Here is a tiny trained network, its code and every weight. The questions are about switching its units off for an input and a class, where a switched-off unit gives its printed mean instead of its output.

import numpy as np


def w(rows, s, z=0):
    codes = np.array(rows[::2]) - 128.0
    scale = np.full(codes.shape[1], s)
    scale[-1] = z or s
    return codes * scale


def f(y):
    return y / 2 * (1 + np.tanh(0.7978845608 * (y + 0.044715 * y**3)))


def log_softmax(a):
    a = a - a.max(-1, keepdims=True)
    return a - np.log(np.exp(a).sum(-1, keepdims=True))


def net(x, mask):
    res = np.array(x, float).reshape(1, 5) / 4 @ E
    y = f(res @ A[0][:, :-1].T + A[0][:, -1])
    res = res + np.where(mask, y, B[0][:, -1]) @ B[0][:, :-1]
    return log_softmax(res[-1] @ U[:, :-1].T + U[:, -1])


A, B = {}, {}
E = w([
[92,104,97,113],'x0',
[8,134,203,117],'x1',
[146,142,144,136],'x2',
[24,108,78,252],'x3',
[67,255,61,135],'x4',
],0.0073)
A[0] = w([
[145,80,30,105,154],'neuron 1',
[186,155,172,106,136],'neuron 2',
[105,105,112,90,191],'neuron 3',
[122,88,114,212,98],'neuron 4',
[94,121,152,112,113],'neuron 5',
[136,75,151,148,98],'neuron 6',
[151,148,149,97,59],'neuron 7',
[138,116,111,55,116],'neuron 8',
[167,45,155,106,69],'neuron 9',
[57,110,144,69,253],'neuron 10',
[159,97,161,45,99],'neuron 11',
[165,123,73,138,98],'neuron 12',
[102,223,130,102,103],'neuron 13',
[126,189,97,127,107],'neuron 14',
[121,128,146,127,114],'neuron 15',
[130,115,138,216,129],'neuron 16',
[184,139,94,160,142],'neuron 17',
[75,112,109,180,93],'neuron 18',
[175,163,117,107,158],'neuron 19',
[135,143,143,61,92],'neuron 20',
[105,107,140,189,160],'neuron 21',
[100,166,55,65,81],'neuron 22',
[113,143,127,7,68],'neuron 23',
],0.014,0.0056)
B[0] = w([
[112,203,202,48,224],'neuron 1',
[73,151,104,181,243],'neuron 2',
[152,142,145,191,173],'neuron 3',
[84,139,79,143,215],'neuron 4',
[129,120,182,107,147],'neuron 5',
[191,78,91,114,167],'neuron 6',
[65,97,93,61,160],'neuron 7',
[53,129,116,196,196],'neuron 8',
[167,86,132,128,229],'neuron 9',
[173,177,190,140,255],'neuron 10',
[129,143,72,138,255],'neuron 11',
[71,103,216,83,179],'neuron 12',
[182,47,124,151,237],'neuron 13',
[189,2,160,126,196],'neuron 14',
[114,114,153,131,126],'neuron 15',
[68,163,74,131,202],'neuron 16',
[105,148,238,146,208],'neuron 17',
[134,124,134,92,216],'neuron 18',
[115,169,112,128,223],'neuron 19',
[85,146,56,141,198],'neuron 20',
[128,135,94,198,205],'neuron 21',
[177,45,112,122,203],'neuron 22',
[43,142,93,140,231],'neuron 23',
],0.008,0.0064)
U = w([
[136,144,137,119,254],'0',
[63,136,61,120,33],'1',
[162,4,121,93,52],'2',
[119,139,156,101,206],'3',
[95,163,237,88,49],'4',
],0.013,0.0078)

Each question gives the input, the list of numbers given to net, and the class t.
The units are the neurons (one row each of A and B). Each row of codes is followed by its name. A weight is (code - 128) times the scale printed after its matrix; where a second scale follows, it is the last column's (A, B and U).
mask holds one flag per neuron, in row order. A switched-off neuron (its flag False) gives its mean, the last column of its row in B, instead of its output. The means were averaged over made-up inputs and are rounded, as every weight is.
A unit's drop is (log p(t) with every unit on - log p(t) with that unit switched off) / (log p(t) with every unit on - log p(t) with every unit switched off).
The circuit of an input: a set's keep is (log p(t) with only the set's units on - log p(t) with every unit switched off) / (log p(t) with every unit on - log p(t) with every unit switched off). Starting from the 12 units with the biggest drops (on a tie, the unit counted first), units are removed one at a time, each time the one whose removal leaves the highest keep (on an exact tie, the one counted first), for as long as the keep stays at least 0.8.
circuit, biggest first: the units of the circuit, biggest drop first
unit that matters most: the unit with the biggest drop
top k neurons: the k neurons with the biggest drops, biggest first
drop when u is switched off: that unit's drop, to one decimal
input [-3,4,2,-4,8], class 2: top 2 neurons : neuron 13; neuron 14
input [0,-4,0,-6,8], class 2: circuit, biggest first : neuron 14; neuron 22
input [4,0,8,6,8], class 2: circuit, biggest first : neuron 14; neuron 13; neuron 22
input [1,3,0,-5,1], class 1: circuit, biggest first : neuron 23; neuron 17; neuron 20
input [-2,-8,2,3,-3], class 4: circuit, biggest first : neuron 17; neuron 1; neuron 12
input [-6,1,-5,7,-5], class 1: top neuron : neuron 16
input [2,1,-8,-8,8], class 1: top 3 neurons : neuron 23; neuron 20; neuron 8
input [8,3,-4,-7,-8], class 0: circuit, biggest first : neuron 10; neuron 11
input [-7,-4,5,-8,-8], class 1: circuit, biggest first : neuron 2; neuron 11; neuron 20
input [-4,0,5,-7,-7], class 1: top 2 neurons : neuron 2; neuron 11
input [-7,-3,2,-1,8], class 2: circuit, biggest first : neuron 14; neuron 13
input [2,-8,0,1,7], class 4: circuit, biggest first : neuron 1; neuron 17
input [-7,-4,1,8,-4], class 1: top 2 neurons : neuron 16; neuron 4
input [0,-5,4,4,3], class 4: unit that matters most : neuron 17
input [5,-8,7,5,-4], class 4: circuit, biggest first : neuron 1; neuron 17
input [-3,-5,4,-4,7], class 2: top 4 neurons : neuron 14; neuron 13; neuron 22; neuron 10
input [0,-3,-2,0,-1], class 4: drop when neuron 20 is switched off : 0.1
input [-2,-8,-5,4,-2], class 4: drop when neuron 17 is switched off : 0.2
input [3,6,-5,5,8], class 2: drop when neuron 13 is switched off : 0.2
input [1,-2,0,0,4], class 2: drop when neuron 10 is switched off : 0.1
input [3,-3,-8,5,2], class 3: unit that matters most : neuron 1
